Here is a tiny trained network, its code and every weight. The questions are about switching its units off for an input and a class, where a switched-off unit gives its printed mean instead of its output.

import numpy as np


def w(rows, s, z=0):
    codes = np.array(rows[::2]) - 128.0
    scale = np.full(codes.shape[1], s)
    scale[-1] = z or s
    return codes * scale


def f(y):
    return np.maximum(y, 0)


def log_softmax(a):
    a = a - a.max(-1, keepdims=True)
    return a - np.log(np.exp(a).sum(-1, keepdims=True))


def net(x, mask):
    res = np.array(x, float).reshape(1, 3) / 4 @ E
    y = f(res @ A[0][:, :-1].T + A[0][:, -1])
    res = res + np.where(mask, y, B[0][:, -1]) @ B[0][:, :-1]
    return log_softmax(res[-1] @ U[:, :-1].T + U[:, -1])


A, B = {}, {}
E = w([
[158,136,221,155,115],'x0',
[57,171,169,84,136],'x1',
[122,122,146,158,253],'x2',
],0.016)
A[0] = w([
[75,117,38,117,138,111],'neuron 0',
[115,118,140,128,121,252],'neuron 1',
[146,113,198,143,108,71],'neuron 2',
[105,111,50,106,134,74],'neuron 3',
[2,136,165,102,112,108],'neuron 4',
[127,117,111,122,64,58],'neuron 5',
[216,90,74,192,114,138],'neuron 6',
[161,121,197,146,110,74],'neuron 7',
[130,132,105,120,41,138],'neuron 8',
[130,116,112,158,211,114],'neuron 9',
[111,145,144,106,136,98],'neuron 10',
],0.019,0.012)
B[0] = w([
[145,193,150,164,68,218],'neuron 0',
[4,233,138,48,54,211],'neuron 1',
[165,147,121,204,100,179],'neuron 2',
[178,145,128,205,97,191],'neuron 3',
[231,90,89,82,187,232],'neuron 4',
[155,39,131,190,180,184],'neuron 5',
[184,141,94,37,161,254],'neuron 6',
[179,151,110,206,90,185],'neuron 7',
[57,77,165,143,177,236],'neuron 8',
[69,45,157,158,152,216],'neuron 9',
[157,82,91,121,129,153],'neuron 10',
],0.025,0.018)
U = w([
[254,109,27,60,199,93],'0',
[97,22,159,199,188,80],'1',
[217,203,106,253,92,61],'2',
[59,212,99,57,127,254],'3',
],0.0097,0.0076)

Each question gives the input, the list of numbers given to net, and the class t.
The units are the neurons (one row each of A and B). Each row of codes is followed by its name. A weight is (code - 128) times the scale printed after its matrix; where a second scale follows, it is the last column's (A, B and U).
mask holds one flag per neuron, in row order. A switched-off neuron (its flag False) gives its mean, the last column of its row in B, instead of its output. The means were averaged over made-up inputs and are rounded, as every weight is.
A unit's drop is (log p(t) with every unit on - log p(t) with that unit switched off) / (log p(t) with every unit on - log p(t) with every unit switched off).
The circuit of an input: a set's keep is (log p(t) with only the set's units on - log p(t) with every unit switched off) / (log p(t) with every unit on - log p(t) with every unit switched off). Starting from all 11 units, units are removed one at a time, each time the one whose removal leaves the highest keep (on an exact tie, the one counted first), for as long as the keep stays at least 0.8.
units of the circuit, in order: the units of the circuit, biggest drop first
unit that matters most: the unit with the biggest drop
k most important neurons: the k neurons with the biggest drops, biggest first
drop when u is switched off: that unit's drop, to one decimal
input [-6,2,8], class 1: unit that matters most => neuron 9
input [-4,2,1], class 2: units of the circuit, in order => (neuron 6; neuron 8)
input [1,3,4], class 1: 4 most important neurons => (neuron 6; neuron 9; neuron 0; neuron 10)
input [-1,-7,-8], class 1: 2 most important neurons => (neuron 8; neuron 5)
input [-7,4,-6], class 2: 3 most important neurons => (neuron 0; neuron 3; neuron 9)
input [-3,3,3], class 3: 4 most important neurons => (neuron 6; neuron 5; neuron 8; neuron 7)
input [-2,0,4], class 1: 3 most important neurons => (neuron 9; neuron 6; neuron 1)
input [7,2,-7], class 1: 3 most important neurons => (neuron 8; neuron 0; neuron 5)
input [-5,-4,-2], class 2: 2 most important neurons => (neuron 4; neuron 0)
input [5,4,-2], class 2: 2 most important neurons => (neuron 6; neuron 2)
input [7,7,-7], class 0: 4 most important neurons => (neuron 4; neuron 9; neuron 0; neuron 3)
input [2,-3,-5], class 1: 3 most important neurons => (neuron 8; neuron 4; neuron 5)
input [5,1,3], class 2: 2 most important neurons => (neuron 8; neuron 7)
input [-3,0,-6], class 1: units of the circuit, in order => (neuron 8)
input [8,8,4], class 0: 2 most important neurons => (neuron 4; neuron 0)
input [6,-7,-7], class 0: 2 most important neurons => (neuron 6; neuron 9)
input [-1,-1,3], class 3: units of the circuit, in order => (neuron 5; neuron 4)
input [-8,5,-7], class 2: 2 most important neurons => (neuron 0; neuron 3)
input [5,-2,1], class 2: drop when neuron 7 is switched off => 0.1
input [3,8,-2], class 0: unit that matters most => neuron 4
input [-4,2,-8], class 1: drop when neuron 8 is switched off => 0.6
input [2,7,5], class 0: drop when neuron 4 is switched off => 6.7
input [-6,-5,-5], class 2: drop when neuron 0 is switched off => 2.3
